Here is a tiny trained network, its code and every weight. The questions are about switching its units off for an input and a class, where a switched-off unit gives its printed mean instead of its output.

import numpy as np


def w(rows, s, z=0):
    codes = np.array(rows[::2]) - 128.0
    scale = np.full(codes.shape[1], s)
    scale[-1] = z or s
    return codes * scale


def f(y):
    return np.maximum(y, 0)


def log_softmax(a):
    a = a - a.max(-1, keepdims=True)
    return a - np.log(np.exp(a).sum(-1, keepdims=True))


def net(x, mask):
    res = np.array(x, float).reshape(1, 6) / 4 @ E
    y = f(res @ A[0][:, :-1].T + A[0][:, -1])
    res = res + np.where(mask, y, B[0][:, -1]) @ B[0][:, :-1]
    return log_softmax(res[-1] @ U[:, :-1].T + U[:, -1])


A, B = {}, {}
E = w([
[64,101,85,187,182,184,155,127],'x0',
[130,130,126,128,132,123,132,132],'x1',
[160,190,6,90,134,167,96,110],'x2',
[191,147,152,120,115,181,212,106],'x3',
[208,62,122,123,178,111,124,53],'x4',
[163,41,100,100,100,160,126,219],'x5',
],0.011)
A[0] = w([
[148,102,126,125,186,112,96,31,117],'N0',
[164,158,165,32,83,84,154,140,88],'N1',
[109,83,246,166,143,91,149,156,50],'N2',
[141,47,96,131,88,145,90,237,148],'N3',
[167,187,26,167,120,148,75,143,1],'N4',
[132,2,169,130,51,149,118,162,93],'N5',
[70,89,85,195,163,207,137,152,189],'N6',
[142,138,156,107,96,101,14,137,154],'N7',
[70,249,145,155,97,102,167,143,108],'N8',
[75,195,109,144,71,197,96,233,77],'N9',
[183,98,143,103,178,154,87,74,70],'N10',
[204,166,162,127,99,246,236,108,99],'N11',
[194,94,74,110,115,147,104,216,39],'N12',
[96,184,145,138,209,70,115,49,149],'N13',
[146,96,223,225,121,106,149,176,64],'N14',
[244,82,144,142,220,142,176,106,107],'N15',
[178,213,40,96,206,152,66,142,54],'N16',
[63,60,169,115,132,57,123,136,130],'N17',
[106,153,115,215,177,151,128,94,138],'N18',
[42,122,134,123,159,120,16,89,238],'N19',
[108,23,124,53,146,219,145,181,19],'N20',
[88,57,68,130,131,69,28,203,119],'N21',
[58,120,97,202,236,196,168,141,64],'N22',
[143,175,176,31,33,111,69,104,192],'N23',
[50,166,156,87,56,144,116,224,71],'N24',
[175,158,12,88,81,160,87,141,42],'N25',
[114,203,176,209,136,95,128,70,28],'N26',
[166,112,155,102,118,178,208,150,190],'N27',
[153,28,94,154,181,80,30,79,140],'N28',
[73,190,69,126,99,161,150,109,167],'N29',
],0.0088,0.007)
B[0] = w([
[174,82,169,111,122,175,127,186,200],'N0',
[94,52,105,68,126,79,117,116,182],'N1',
[55,89,79,187,214,181,36,83,194],'N2',
[236,189,115,101,57,130,167,106,240],'N3',
[78,120,120,169,204,149,71,108,185],'N4',
[129,128,88,151,132,180,101,44,212],'N5',
[168,36,128,70,131,41,149,122,240],'N6',
[89,101,123,72,123,79,207,123,194],'N7',
[210,93,175,133,93,176,133,190,198],'N8',
[121,105,223,109,117,169,99,147,217],'N9',
[161,86,190,148,150,166,128,198,172],'N10',
[35,221,176,98,201,80,156,142,218],'N11',
[166,139,94,118,103,188,118,38,187],'N12',
[154,156,103,116,2,191,118,110,220],'N13',
[97,110,63,163,216,162,83,91,190],'N14',
[129,127,164,108,103,162,137,195,215],'N15',
[92,112,91,154,197,172,83,91,221],'N16',
[95,149,130,138,171,154,124,96,189],'N17',
[153,77,136,79,84,86,166,125,192],'N18',
[92,216,113,130,118,116,218,161,246],'N19',
[219,138,115,114,56,134,110,75,193],'N20',
[87,234,158,116,153,116,192,124,231],'N21',
[145,89,157,42,145,17,95,100,212],'N22',
[98,25,107,75,154,77,162,119,231],'N23',
[146,98,172,120,133,188,95,151,204],'N24',
[99,85,133,209,213,148,95,82,212],'N25',
[162,145,81,164,42,170,82,25,172],'N26',
[94,235,88,131,130,114,194,174,213],'N27',
[118,156,216,114,113,169,145,195,231],'N28',
[139,78,141,138,141,167,145,108,212],'N29',
],0.0072,0.011)
U = w([
[89,81,82,209,234,196,12,43,82],'0',
[189,143,80,129,9,181,111,33,151],'1',
[117,84,120,122,124,149,156,153,255],'2',
[155,71,236,105,121,219,78,253,71],'3',
[132,15,106,41,143,8,124,95,76],'4',
[78,254,145,115,165,110,184,139,91],'5',
[180,154,91,227,72,66,107,197,148],'6',
],0.0071,0.014)

Each question gives the input, the list of numbers given to net, and the class t.
The units are the neurons (one row each of A and B). Each row of codes is followed by its name. A weight is (code - 128) times the scale printed after its matrix; where a second scale follows, it is the last column's (A, B and U).
mask holds one flag per neuron, in row order. A switched-off neuron (its flag False) gives its mean, the last column of its row in B, instead of its output. The means were averaged over made-up inputs and are rounded, as every weight is.
A unit's drop is (log p(t) with every unit on - log p(t) with that unit switched off) / (log p(t) with every unit on - log p(t) with every unit switched off).
The circuit of an input: a set's keep is (log p(t) with only the set's units on - log p(t) with every unit switched off) / (log p(t) with every unit on - log p(t) with every unit switched off). Starting from the 12 units with the biggest drops (on a tie, the unit counted first), units are removed one at a time, each time the one whose removal leaves the highest keep (on an exact tie, the one counted first), for as long as the keep stays at least 0.8.
circuit, biggest first: the units of the circuit, biggest drop first
top k neurons: the k neurons with the biggest drops, biggest first
drop when u is switched off: that unit's drop, to one decimal
input [6,-2,1,7,1,6], class 5: circuit, biggest first => [N11]
input [-8,0,-2,-2,-7,5], class 4: top 3 neurons => [N23, N1, N7]
input [5,0,-7,-1,5,0], class 0: top 2 neurons => [N2, N14]
input [7,-1,3,-3,3,-1], class 4: top 2 neurons => [N22, N6]
input [-4,-4,0,-5,6,6], class 1: circuit, biggest first => [N3, N12]
input [5,2,-7,-1,7,6], class 0: top 4 neurons => [N2, N5, N14, N17]
input [-1,4,2,8,2,7], class 5: top 3 neurons => [N11, N27, N13]
input [5,5,5,2,1,4], class 0: top 2 neurons => [N25, N16]
input [-6,-4,-4,-8,3,5], class 5: circuit, biggest first => [N21, N19]
input [4,-5,-6,3,-2,-6], class 0: top 3 neurons => [N2, N14, N3]
input [-3,2,-7,2,0,-8], class 1: top 3 neurons => [N13, N26, N25]
input [-8,-5,-8,-4,-4,-7], class 0: top 2 neurons => [N2, N14]
input [7,-1,-5,2,8,0], class 3: top 3 neurons => [N15, N28, N0]
input [-7,0,0,5,-8,0], class 3: top 2 neurons => [N8, N24]
input [-7,-1,-2,-5,-4,-4], class 4: top 2 neurons => [N23, N7]
input [8,1,3,3,7,0], class 4: circuit, biggest first => [N22]
input [2,-5,4,3,3,6], class 1: circuit, biggest first => [N20, N12]
input [-4,3,-3,4,0,1], class 4: circuit, biggest first => [N1, N28]
input [-8,-5,6,-1,-8,2], class 3: top 4 neurons => [N9, N24, N8, N6]
input [-2,-6,1,-8,-4,8], class 1: circuit, biggest first => [N3]
input [8,7,-7,8,-3,-2], class 4: circuit, biggest first => [N22, N6]
input [-5,-6,-6,-2,-2,7], class 1: circuit, biggest first => [N3, N5]
input [-2,-4,-3,5,-2,1], class 5: circuit, biggest first => [N11, N27]
input [-7,5,-2,-7,-8,-6], class 3: drop when N24 is switched off => 0.7
input [8,0,6,2,-3,-1], class 4: drop when N22 is switched off => 0.5
